Below are the code and all the weights of a small trained network. Each question names an input and a class and asks about switching units off, where a switched-off unit gives its printed mean instead of its output.

import numpy as np


def w(rows, s, z=0):
    codes = np.array(rows[::2]) - 128.0
    scale = np.full(codes.shape[1], s)
    scale[-1] = z or s
    return codes * scale


def f(y):
    return np.maximum(y, 0)


def log_softmax(a):
    a = a - a.max(-1, keepdims=True)
    return a - np.log(np.exp(a).sum(-1, keepdims=True))


def net(x, mask):
    res = np.array(x, float).reshape(1, 6) / 4 @ E
    y = f(res @ A[0][:, :-1].T + A[0][:, -1])
    res = res + np.where(mask, y, B[0][:, -1]) @ B[0][:, :-1]
    return log_softmax(res[-1] @ U[:, :-1].T + U[:, -1])


A, B = {}, {}
E = w([
[90,66,172,171,13,73],'x0',
[129,127,130,128,129,129],'x1',
[125,129,128,122,126,130],'x2',
[122,128,128,118,124,131],'x3',
[105,105,64,215,78,211],'x4',
[7,229,157,183,129,129],'x5',
],0.013)
A[0] = w([
[107,94,34,185,92,239,160],'neuron 0',
[85,212,192,154,121,90,211],'neuron 1',
[107,93,33,208,91,246,157],'neuron 2',
[52,246,157,150,187,138,165],'neuron 3',
[51,162,197,195,58,112,102],'neuron 4',
[59,141,153,210,46,129,69],'neuron 5',
[197,152,61,75,203,189,206],'neuron 6',
[173,109,176,39,165,34,195],'neuron 7',
[106,224,70,113,192,190,175],'neuron 8',
[201,147,150,50,200,66,236],'neuron 9',
[110,47,189,166,21,22,188],'neuron 10',
[255,9,91,77,108,143,254],'neuron 11',
],0.0078,0.0066)
B[0] = w([
[162,138,45,161,112,137,208],'neuron 0',
[101,176,159,85,156,106,204],'neuron 1',
[150,140,37,168,120,138,216],'neuron 2',
[137,208,159,125,107,133,216],'neuron 3',
[58,124,101,155,168,111,198],'neuron 4',
[67,100,86,168,152,134,191],'neuron 5',
[123,115,70,127,196,183,202],'neuron 6',
[71,88,163,143,126,154,214],'neuron 7',
[157,193,146,143,116,169,199],'neuron 8',
[74,102,148,136,180,179,218],'neuron 9',
[106,66,157,112,72,88,240],'neuron 10',
[150,3,110,135,108,132,248],'neuron 11',
],0.013,0.017)
U = w([
[46,92,95,165,186,160,206],'0',
[146,51,252,70,63,100,83],'1',
[148,206,229,53,169,143,249],'2',
[75,148,212,69,128,2,131],'3',
[254,108,54,110,175,142,114],'4',
[201,75,87,146,17,64,5],'5',
[189,228,102,163,89,152,34],'6',
],0.0095,0.0021)

Each question gives the input, the list of numbers given to net, and the class t.
The units are the neurons (one row each of A and B). Each row of codes is followed by its name. A weight is (code - 128) times the scale printed after its matrix; where a second scale follows, it is the last column's (A, B and U).
mask holds one flag per neuron, in row order. A switched-off neuron (its flag False) gives its mean, the last column of its row in B, instead of its output. The means were averaged over made-up inputs and are rounded, as every weight is.
A unit's drop is (log p(t) with every unit on - log p(t) with that unit switched off) / (log p(t) with every unit on - log p(t) with every unit switched off).
The circuit of an input: a set's keep is (log p(t) with only the set's units on - log p(t) with every unit switched off) / (log p(t) with every unit on - log p(t) with every unit switched off). Starting from all 12 units, units are removed one at a time, each time the one whose removal leaves the highest keep (on an exact tie, the one counted first), for as long as the keep stays at least 0.8.
circuit, biggest first: the units of the circuit, biggest drop first
top k neurons: the k neurons with the biggest drops, biggest first
drop of u: that unit's drop, to one decimal
input [-3,-3,7,-8,1,-6], class 4: circuit, biggest first -> neuron 4
input [1,0,-5,-5,-8,-1], class 1: circuit, biggest first -> neuron 2; neuron 4
input [0,3,5,5,7,-7], class 4: top 2 neurons -> neuron 10; neuron 6
input [-4,2,-7,3,7,1], class 6: top 2 neurons -> neuron 11; neuron 8
input [-5,-6,-5,-1,-1,-7], class 0: top 2 neurons -> neuron 9; neuron 7
input [8,-3,-4,3,0,3], class 3: top 2 neurons -> neuron 10; neuron 6
input [-6,1,7,6,4,1], class 6: top 2 neurons -> neuron 11; neuron 8
input [6,-4,-4,2,1,0], class 5: top 2 neurons -> neuron 9; neuron 10
input [-1,4,3,3,-7,-7], class 0: top 2 neurons -> neuron 9; neuron 6
input [8,0,6,-8,-7,2], class 3: drop of neuron 11 -> 0.3
input [-6,0,1,3,-4,-7], class 0: drop of neuron 9 -> 0.3
input [0,7,-4,3,2,4], class 6: drop of neuron 9 -> 0.2
